Below are the code and all the weights of a small trained network. Each question names an input and a class and asks about switching units off, where a switched-off unit gives its printed mean instead of its output.

import numpy as np


def w(rows, s, z=0):
    codes = np.array(rows[::2]) - 128.0
    scale = np.full(codes.shape[1], s)
    scale[-1] = z or s
    return codes * scale


def f(y):
    return np.maximum(y, 0)


def log_softmax(a):
    a = a - a.max(-1, keepdims=True)
    return a - np.log(np.exp(a).sum(-1, keepdims=True))


def net(x, mask):
    res = np.array(x, float).reshape(1, 7) / 4 @ E
    y = f(res @ A[0][:, :-1].T + A[0][:, -1])
    res = res + np.where(mask, y, B[0][:, -1]) @ B[0][:, :-1]
    return log_softmax(res[-1] @ U[:, :-1].T + U[:, -1])


A, B = {}, {}
E = w([
[131,128,125,128],'x0',
[126,128,131,128],'x1',
[133,128,124,128],'x2',
[96,144,100,254],'x3',
[136,129,120,128],'x4',
[74,32,53,143],'x5',
[39,202,68,86],'x6',
],0.0092)
A[0] = w([
[177,40,193,162,5],'n1',
[98,68,113,106,62],'n2',
[112,88,155,83,97],'n3',
[150,178,183,137,71],'n4',
[138,113,130,134,76],'n5',
[138,119,114,127,90],'n6',
[126,178,177,157,102],'n7',
[161,196,172,131,48],'n8',
[116,104,109,137,121],'n9',
[97,67,85,143,78],'n10',
[150,92,156,152,39],'n11',
[106,138,129,129,63],'n12',
[93,164,106,118,17],'n13',
[134,113,140,148,51],'n14',
[104,140,124,237,115],'n15',
[104,145,113,220,113],'n16',
[152,67,139,1,143],'n17',
[123,110,115,128,74],'n18',
[157,72,163,147,33],'n19',
[99,45,99,122,113],'n20',
[110,124,148,121,98],'n21',
[140,112,146,136,46],'n22',
[111,125,131,75,111],'n23',
[76,175,92,106,53],'n24',
[145,134,121,162,103],'n25',
[88,141,86,98,10],'n26',
[142,104,115,133,103],'n27',
[101,59,103,124,52],'n28',
],0.019,0.0025)
B[0] = w([
[57,155,14,127,203],'n1',
[140,165,169,107,177],'n2',
[149,82,133,141,171],'n3',
[174,189,166,98,185],'n4',
[104,132,126,124,137],'n5',
[119,135,136,124,134],'n6',
[173,154,159,91,179],'n7',
[121,205,196,78,194],'n8',
[154,152,144,114,155],'n9',
[164,196,181,97,190],'n10',
[91,140,86,125,159],'n11',
[136,125,93,129,140],'n12',
[90,141,61,131,166],'n13',
[137,127,98,124,140],'n14',
[141,12,175,157,213],'n15',
[154,33,144,174,204],'n16',
[148,3,181,185,250],'n17',
[132,151,140,124,142],'n18',
[116,159,47,161,171],'n19',
[147,194,191,78,198],'n20',
[120,118,137,126,133],'n21',
[104,135,112,127,141],'n22',
[150,95,110,168,173],'n23',
[75,149,25,148,192],'n24',
[109,109,146,125,151],'n25',
[84,157,58,120,175],'n26',
[97,146,146,110,145],'n27',
[162,190,159,93,182],'n28',
],0.027,0.015)
U = w([
[142,8,187,142,201],'0',
[154,178,208,43,170],'1',
[52,124,56,110,1],'2',
],0.012,0.00088)

Each question gives the input, the list of numbers given to net, and the class t.
The units are the neurons (one row each of A and B). Each row of codes is followed by its name. A weight is (code - 128) times the scale printed after its matrix; where a second scale follows, it is the last column's (A, B and U).
mask holds one flag per neuron, in row order. A switched-off neuron (its flag False) gives its mean, the last column of its row in B, instead of its output. The means were averaged over made-up inputs and are rounded, as every weight is.
A unit's drop is (log p(t) with every unit on - log p(t) with that unit switched off) / (log p(t) with every unit on - log p(t) with every unit switched off).
The circuit of an input: a set's keep is (log p(t) with only the set's units on - log p(t) with every unit switched off) / (log p(t) with every unit on - log p(t) with every unit switched off). Starting from the 12 units with the biggest drops (on a tie, the unit counted first), units are removed one at a time, each time the one whose removal leaves the highest keep (on an exact tie, the one counted first), for as long as the keep stays at least 0.8.
units of the circuit, in order: the units of the circuit, biggest drop first
top k neurons: the k neurons with the biggest drops, biggest first
drop when u is switched off: that unit's drop, to one decimal
input [-5,-4,6,-6,1,-6,6], class 0: top 3 neurons : [n17; n1; n20]
input [-3,4,1,-7,-7,-4,6], class 0: units of the circuit, in order : [n17]
input [-8,-5,-3,6,7,4,8], class 2: top 2 neurons : [n24; n17]
input [-8,6,-4,-7,4,-7,2], class 0: top 2 neurons : [n17; n20]
input [5,8,8,-4,4,-7,-8], class 2: top 3 neurons : [n1; n19; n20]
input [-4,7,-7,5,-3,-7,-8], class 2: top 2 neurons : [n1; n19]
input [3,3,-1,3,-7,-1,-4], class 2: top 2 neurons : [n17; n1]
input [-2,-4,-4,-7,0,-7,-1], class 0: top 4 neurons : [n17; n20; n10; n28]
input [5,-6,-8,0,7,8,-8], class 1: top 2 neurons : [n20; n10]
input [3,0,-7,6,7,7,-4], class 1: drop when n28 is switched off : 0.6
input [-7,-4,6,-3,7,-4,-6], class 2: drop when n1 is switched off : 0.6
input [-3,-6,8,2,-1,-4,-1], class 1: drop when n17 is switched off : 0.9
